Below are the code and all the weights of a small trained network. Each question names an input and a class and asks about switching units off, where a switched-off unit gives its printed mean instead of its output.

import numpy as np


def w(rows, s, z=0):
    codes = np.array(rows[::2]) - 128.0
    scale = np.full(codes.shape[1], s)
    scale[-1] = z or s
    return codes * scale


def f(y):
    return y / 2 * (1 + np.tanh(0.7978845608 * (y + 0.044715 * y**3)))


def log_softmax(a):
    a = a - a.max(-1, keepdims=True)
    return a - np.log(np.exp(a).sum(-1, keepdims=True))


def net(x, mask):
    res = np.array(x, float).reshape(1, 5) / 4 @ E
    y = f(res @ A[0][:, :-1].T + A[0][:, -1])
    res = res + np.where(mask, y, B[0][:, -1]) @ B[0][:, :-1]
    return log_softmax(res[-1] @ U[:, :-1].T + U[:, -1])


A, B = {}, {}
E = w([
[233,167,203],'x0',
[246,43,27],'x1',
[150,239,3],'x2',
[128,130,132],'x3',
[129,129,126],'x4',
],0.0052)
A[0] = w([
[16,56,33,61],'neuron 1',
[200,194,134,204],'neuron 2',
[223,175,186,84],'neuron 3',
[254,66,92,90],'neuron 4',
[245,201,200,79],'neuron 5',
[83,174,174,83],'neuron 6',
[53,208,187,38],'neuron 7',
[187,67,78,84],'neuron 8',
[84,13,170,95],'neuron 9',
[135,199,79,81],'neuron 10',
[124,48,195,101],'neuron 11',
[41,182,10,107],'neuron 12',
[105,85,80,254],'neuron 13',
[63,94,88,66],'neuron 14',
[41,90,70,98],'neuron 15',
[26,85,60,69],'neuron 16',
[158,231,62,76],'neuron 17',
[187,64,88,120],'neuron 18',
[108,47,158,75],'neuron 19',
[127,62,212,85],'neuron 20',
[68,226,194,67],'neuron 21',
[177,92,114,57],'neuron 22',
[93,126,113,74],'neuron 23',
[134,178,98,111],'neuron 24',
[186,66,71,60],'neuron 25',
[199,153,168,63],'neuron 26',
[120,190,73,94],'neuron 27',
[154,157,117,213],'neuron 28',
[206,170,174,109],'neuron 29',
],0.0085,0.0065)
B[0] = w([
[109,4,146,160],'neuron 1',
[127,131,212,220],'neuron 2',
[121,38,137,153],'neuron 3',
[67,165,99,195],'neuron 4',
[122,5,158,172],'neuron 5',
[82,150,78,146],'neuron 6',
[43,155,41,163],'neuron 7',
[57,153,63,155],'neuron 8',
[227,155,98,176],'neuron 9',
[191,125,69,136],'neuron 10',
[189,164,80,172],'neuron 11',
[166,141,156,187],'neuron 12',
[102,175,236,254],'neuron 13',
[140,67,114,120],'neuron 14',
[124,61,145,146],'neuron 15',
[128,38,128,144],'neuron 16',
[245,115,32,160],'neuron 17',
[58,161,93,172],'neuron 18',
[187,119,101,137],'neuron 19',
[187,170,88,169],'neuron 20',
[20,163,62,182],'neuron 21',
[115,112,60,118],'neuron 22',
[133,100,105,108],'neuron 23',
[166,132,111,133],'neuron 24',
[55,146,54,147],'neuron 25',
[142,56,105,124],'neuron 26',
[183,125,85,140],'neuron 27',
[127,156,190,207],'neuron 28',
[117,64,150,154],'neuron 29',
],0.022,0.0052)
U = w([
[71,221,144,75],'0',
[157,206,240,254],'1',
[151,84,229,64],'2',
[254,222,158,57],'3',
[149,219,252,159],'4',
],0.0067,0.0064)

Each question gives the input, the list of numbers given to net, and the class t.
The units are the neurons (one row each of A and B). Each row of codes is followed by its name. A weight is (code - 128) times the scale printed after its matrix; where a second scale follows, it is the last column's (A, B and U).
mask holds one flag per neuron, in row order. A switched-off neuron (its flag False) gives its mean, the last column of its row in B, instead of its output. The means were averaged over made-up inputs and are rounded, as every weight is.
A unit's drop is (log p(t) with every unit on - log p(t) with that unit switched off) / (log p(t) with every unit on - log p(t) with every unit switched off).
The circuit of an input: a set's keep is (log p(t) with only the set's units on - log p(t) with every unit switched off) / (log p(t) with every unit on - log p(t) with every unit switched off). Starting from the 12 units with the biggest drops (on a tie, the unit counted first), units are removed one at a time, each time the one whose removal leaves the highest keep (on an exact tie, the one counted first), for as long as the keep stays at least 0.8.
circuit, biggest first: the units of the circuit, biggest drop first
most important unit: the unit with the biggest drop
k most important neurons: the k neurons with the biggest drops, biggest first
drop of u: that unit's drop, to one decimal
input [3,-8,-8,-5,-1], class 0: circuit, biggest first : [neuron 21; neuron 7]
input [3,3,-5,-1,-1], class 3: most important unit : neuron 11
input [6,6,-6,2,-6], class 0: circuit, biggest first : [neuron 4; neuron 18]
input [-7,0,5,-4,-6], class 2: 2 most important neurons : [neuron 1; neuron 16]
input [6,3,-5,3,0], class 2: 2 most important neurons : [neuron 5; neuron 3]
input [-7,-3,7,1,-4], class 2: circuit, biggest first : [neuron 1; neuron 16]
input [-7,6,1,4,-5], class 2: 2 most important neurons : [neuron 1; neuron 16]
input [-7,6,0,0,-7], class 2: 3 most important neurons : [neuron 1; neuron 16; neuron 15]
input [7,2,-4,4,4], class 2: circuit, biggest first : [neuron 5; neuron 3]
input [4,7,0,-1,-1], class 0: circuit, biggest first : [neuron 4; neuron 8]
input [-6,4,3,4,1], class 2: 3 most important neurons : [neuron 1; neuron 16; neuron 15]
input [-8,-7,-6,-7,6], class 2: 2 most important neurons : [neuron 1; neuron 16]
input [6,1,3,3,4], class 2: 2 most important neurons : [neuron 5; neuron 3]
input [-8,-4,3,-2,-8], class 2: most important unit : neuron 1
input [6,2,8,4,6], class 3: 2 most important neurons : [neuron 17; neuron 10]
input [4,-8,1,6,0], class 0: 2 most important neurons : [neuron 21; neuron 7]
input [4,-5,7,-6,-1], class 3: 4 most important neurons : [neuron 17; neuron 10; neuron 13; neuron 27]
input [-3,4,6,0,1], class 3: drop of neuron 10 : 0.5
input [-1,6,-2,0,-6], class 0: drop of neuron 8 : 0.2
input [-1,-7,4,6,7], class 0: circuit, biggest first : [neuron 21]
input [3,2,8,-5,2], class 3: drop of neuron 10 : 0.1
